Here is a tiny trained network, its code and every weight. The questions are about switching its units off for an input and a class, where a switched-off unit gives its printed mean instead of its output.

import numpy as np


def w(rows, s, z=0):
    codes = np.array(rows[::2]) - 128.0
    scale = np.full(codes.shape[1], s)
    scale[-1] = z or s
    return codes * scale


def f(y):
    return np.maximum(y, 0)


def log_softmax(a):
    a = a - a.max(-1, keepdims=True)
    return a - np.log(np.exp(a).sum(-1, keepdims=True))


def net(x, mask):
    res = np.array(x, float).reshape(1, 6) / 4 @ E
    y = f(res @ A[0][:, :-1].T + A[0][:, -1])
    res = res + np.where(mask, y, B[0][:, -1]) @ B[0][:, :-1]
    return log_softmax(res[-1] @ U[:, :-1].T + U[:, -1])


A, B = {}, {}
E = w([
[152,118,134,127,91,93],'x0',
[192,184,166,147,114,117],'x1',
[87,73,189,127,121,144],'x2',
[87,182,123,119,175,97],'x3',
[95,99,145,249,167,122],'x4',
[156,189,181,112,173,172],'x5',
],0.011)
A[0] = w([
[145,82,77,173,149,154,209],'neuron 1',
[164,121,247,83,110,231,167],'neuron 2',
[115,132,74,144,175,148,255],'neuron 3',
[181,156,90,191,164,206,254],'neuron 4',
[150,201,145,73,171,100,177],'neuron 5',
[130,136,169,84,111,189,119],'neuron 6',
[84,112,38,110,165,60,211],'neuron 7',
[75,93,71,174,139,24,171],'neuron 8',
[161,150,46,90,96,93,180],'neuron 9',
[155,115,80,113,106,126,119],'neuron 10',
[188,227,104,168,175,97,209],'neuron 11',
[172,131,15,83,109,74,211],'neuron 12',
[147,86,90,115,110,148,86],'neuron 13',
[112,133,123,71,171,113,208],'neuron 14',
[77,70,127,95,122,160,149],'neuron 15',
[191,93,138,148,129,119,169],'neuron 16',
[119,153,75,148,66,132,133],'neuron 17',
[119,50,207,145,119,75,98],'neuron 18',
],0.011,0.0046)
B[0] = w([
[102,101,13,130,147,91,199],'neuron 1',
[143,128,54,47,194,69,237],'neuron 2',
[119,42,166,55,193,135,207],'neuron 3',
[138,120,158,93,192,142,217],'neuron 4',
[165,173,144,89,121,153,221],'neuron 5',
[124,125,24,134,145,22,180],'neuron 6',
[131,102,84,96,187,110,239],'neuron 7',
[136,73,71,137,156,44,244],'neuron 8',
[236,254,100,104,79,126,227],'neuron 9',
[153,148,136,142,83,104,170],'neuron 10',
[139,113,223,86,116,189,241],'neuron 11',
[172,209,102,35,71,82,254],'neuron 12',
[121,158,117,145,80,55,163],'neuron 13',
[137,119,131,54,148,123,195],'neuron 14',
[120,91,43,171,120,74,200],'neuron 15',
[101,72,107,106,164,116,172],'neuron 16',
[130,168,113,111,142,120,170],'neuron 17',
[114,109,117,147,70,56,193],'neuron 18',
],0.0081,0.0098)
U = w([
[115,121,159,175,48,149,67],'0',
[112,180,127,196,61,187,29],'1',
[69,73,116,233,64,103,47],'2',
[97,43,97,75,205,124,252],'3',
[254,247,108,34,107,113,173],'4',
[163,146,245,95,157,250,68],'5',
],0.0073,0.0038)

Each question gives the input, the list of numbers given to net, and the class t.
The units are the neurons (one row each of A and B). Each row of codes is followed by its name. A weight is (code - 128) times the scale printed after its matrix; where a second scale follows, it is the last column's (A, B and U).
mask holds one flag per neuron, in row order. A switched-off neuron (its flag False) gives its mean, the last column of its row in B, instead of its output. The means were averaged over made-up inputs and are rounded, as every weight is.
A unit's drop is (log p(t) with every unit on - log p(t) with that unit switched off) / (log p(t) with every unit on - log p(t) with every unit switched off).
The circuit of an input: a set's keep is (log p(t) with only the set's units on - log p(t) with every unit switched off) / (log p(t) with every unit on - log p(t) with every unit switched off). Starting from the 12 units with the biggest drops (on a tie, the unit counted first), units are removed one at a time, each time the one whose removal leaves the highest keep (on an exact tie, the one counted first), for as long as the keep stays at least 0.8.
circuit, biggest first: the units of the circuit, biggest drop first
k most important neurons: the k neurons with the biggest drops, biggest first
drop when u is switched off: that unit's drop, to one decimal
input [2,6,7,-8,7,-2], class 2: circuit, biggest first => [neuron 18]
input [1,-3,5,-2,7,-5], class 2: circuit, biggest first => [neuron 18; neuron 2]
input [-8,-8,-6,-5,-2,-7], class 4: 2 most important neurons => [neuron 12; neuron 9]
input [3,-5,8,0,-6,7], class 3: 3 most important neurons => [neuron 9; neuron 12; neuron 15]
input [0,1,-1,-7,3,3], class 3: 2 most important neurons => [neuron 9; neuron 12]
input [-2,-2,7,0,-7,-1], class 3: 3 most important neurons => [neuron 9; neuron 12; neuron 15]
input [-1,4,1,-7,7,0], class 3: 2 most important neurons => [neuron 4; neuron 16]
input [-8,8,-4,-5,1,6], class 5: 4 most important neurons => [neuron 11; neuron 12; neuron 9; neuron 4]
input [-3,3,-2,8,5,0], class 3: 2 most important neurons => [neuron 9; neuron 8]
input [-6,1,7,-4,-1,5], class 3: drop when neuron 9 is switched off => 0.3
input [4,-4,7,-6,7,2], class 2: drop when neuron 6 is switched off => 0.0
input [8,-1,1,-8,7,1], class 2: drop when neuron 18 is switched off => 0.2
